[[-26   9  51  76  54]
 [ 39  63 -25  23  66]
 [ 40  -7 -81 -86 -60]]
=>
[-26  63 -81]

[[-17  62]
 [-27 -74]
 [-35  34]
 [ 75  31]
 [ -9 -20]]
=>
[-17 -74]

[[-67 -20  -4]
 [ 71  11  35]
 [ -3  34 -46]]
=>
[-67  11 -46]

[[ 71 -22]
 [-52  81]
 [  2  35]
 [ 78 -59]]
=>
[71 81]

[[ -7 -11]
 [ 22   9]
 [ 12  81]
 [-56 -12]
 [-45   6]]
=>
[-7  9]

[[-28  22  54  85  49]
 [-24  36  22  -8 -31]
 [ 30  48 -18  17  50]]
=>
[-28  36 -18]

[[ 19  26   5]
 [ 46 -25  23]
 [ -3   2  43]
 [-76  26  48]]
=>
[ 19 -25  43]

[[ 68  60 -55  48  -2]
 [ 18 -56 -58   8  -1]]
=>
[ 68 -56]
---
[[ -1  65 -15 -24 -30  -3]
 [ 13  12 -26 -33  32 -23]
 [ -6   1  -1   6   4  -3]
 [-31  32 -36 -14 -28  41]]
=>
[[-31  -6  13  -1]
 [ 32   1  12  65]
 [-36  -1 -26 -15]
 [-14   6 -33 -24]
 [-28   4  32 -30]
 [ 41  -3 -23  -3]]

[[  4  32  23   7  47   4  49  58  12  12   9]
 [  5  33  24   2  43   6  52  55   2   6  -3]
 [  9  30  38  59  18  11  20  10  66  56  56]
 [  1 -37 -18  -2 -43  -4 -57 -52 -10 -10  -3]
 [  7  34  36  26  37   8  37  25  30  34  28]
 [  5  18  29  72   8   7   7  -1  82  71  73]
 [ 15  35  49  63  23  16  22  11  67  60  62]]
=>
[[ 15   5   7   1   9   5   4]
 [ 35  18  34 -37  30  33  32]
 [ 49  29  36 -18  38  24  23]
 [ 63  72  26  -2  59   2   7]
 [ 23   8  37 -43  18  43  47]
 [ 16   7   8  -4  11   6   4]
 [ 22   7  37 -57  20  52  49]
 [ 11  -1  25 -52  10  55  58]
 [ 67  82  30 -10  66   2  12]
 [ 60  71  34 -10  56   6  12]
 [ 62  73  28  -3  56  -3   9]]

[[  7 -13 -28 -17]
 [-13  -1  28  17]
 [ 14  30  -4   4]
 [ 24  42  17 -35]
 [-55 -84 -33  25]
 [  2 -20 -19 -14]
 [  2 -20 -26 -15]
 [ -4  -2  12  11]
 [-16  -4  26  18]
 [  0 -13 -13  -7]
 [ -4  -7  -2   1]
 [  1 -16 -26 -13]]
=>
[[  1  -4   0 -16  -4   2   2 -55  24  14 -13   7]
 [-16  -7 -13  -4  -2 -20 -20 -84  42  30  -1 -13]
 [-26  -2 -13  26  12 -26 -19 -33  17  -4  28 -28]
 [-13   1  -7  18  11 -15 -14  25 -35   4  17 -17]]

[[-51 -67  26 -34]
 [ 29  37  28  11]
 [ -6  -6  26 -16]
 [ 35  42  27  18]
 [ 50  56  41  43]
 [-63 -83  18 -44]
 [-50 -53  22 -36]
 [-52 -66  25 -32]
 [ 43  48  30  35]
 [-32 -27  34 -15]]
=>
[[-32  43 -52 -50 -63  50  35  -6  29 -51]
 [-27  48 -66 -53 -83  56  42  -6  37 -67]
 [ 34  30  25  22  18  41  27  26  28  26]
 [-15  35 -32 -36 -44  43  18 -16  11 -34]]

[[  6   3 -12  -3 -13  -1]
 [ 20 -20 -77  76  30 -48]
 [  3   1  -7   2  -4   0]
 [ 25   1 -35 -13 -50  19]]
=>
[[ 25   3  20   6]
 [  1   1 -20   3]
 [-35  -7 -77 -12]
 [-13   2  76  -3]
 [-50  -4  30 -13]
 [ 19   0 -48  -1]]

[[ -5 -49  35  49  -6  -4]
 [-56 -56  60  43 -11  23]
 [ -4 -46  34  50  -1  -1]]
=>
[[ -4 -56  -5]
 [-46 -56 -49]
 [ 34  60  35]
 [ 50  43  49]
 [ -1 -11  -6]
 [ -1  23  -4]]

[[ -5 -57   7  75]
 [-64  -7 -66   1]
 [ 22 -45  29  38]
 [ 41  36   9 -40]
 [  5   9 -77 -71]
 [-10 -63  33  67]
 [ 37  64 -58  72]
 [-29  76 -77  73]
 [ 71  34  48 -16]
 [ 31  -1 -12  49]]
=>
[[ 31  71 -29  37 -10   5  41  22 -64  -5]
 [ -1  34  76  64 -63   9  36 -45  -7 -57]
 [-12  48 -77 -58  33 -77   9  29 -66   7]
 [ 49 -16  73  72  67 -71 -40  38   1  75]]

[[ 33  39  -5  31  34 -27 -33  15]
 [  0  -7   5 -13 -15 -20  11  -5]
 [-52 -67 -17 -58 -69  45  61  -7]
 [-35 -45   2 -39 -44  29  40 -10]
 [-43 -58   7 -56 -63  18  55 -18]
 [-50 -61 -18 -49 -58  49  54  -7]]
=>
[[-50 -43 -35 -52   0  33]
 [-61 -58 -45 -67  -7  39]
 [-18   7   2 -17   5  -5]
 [-49 -56 -39 -58 -13  31]
 [-58 -63 -44 -69 -15  34]
 [ 49  18  29  45 -20 -27]
 [ 54  55  40  61  11 -33]
 [ -7 -18 -10  -7  -5  15]]

[[ 30 -25 -18 -54  -5  -1  53  42 -12  40 -71 -29]
 [-48  28  32  36 -25 -24 -80 -72  30   4  59  -1]
 [-22  30  23  36 -13   0 -73 -58   3 -15  83  25]
 [  6  10  -4  21  25  38  16  24  -9 -58  56  35]
 [ 15  -6 -22  -9  33   5  54  40   5 -33 -28   2]]
=>
[[ 15   6 -22 -48  30]
 [ -6  10  30  28 -25]
 [-22  -4  23  32 -18]
 [ -9  21  36  36 -54]
 [ 33  25 -13 -25  -5]
 [  5  38   0 -24  -1]
 [ 54  16 -73 -80  53]
 [ 40  24 -58 -72  42]
 [  5  -9   3  30 -12]
 [-33 -58 -15   4  40]
 [-28  56  83  59 -71]
 [  2  35  25  -1 -29]]
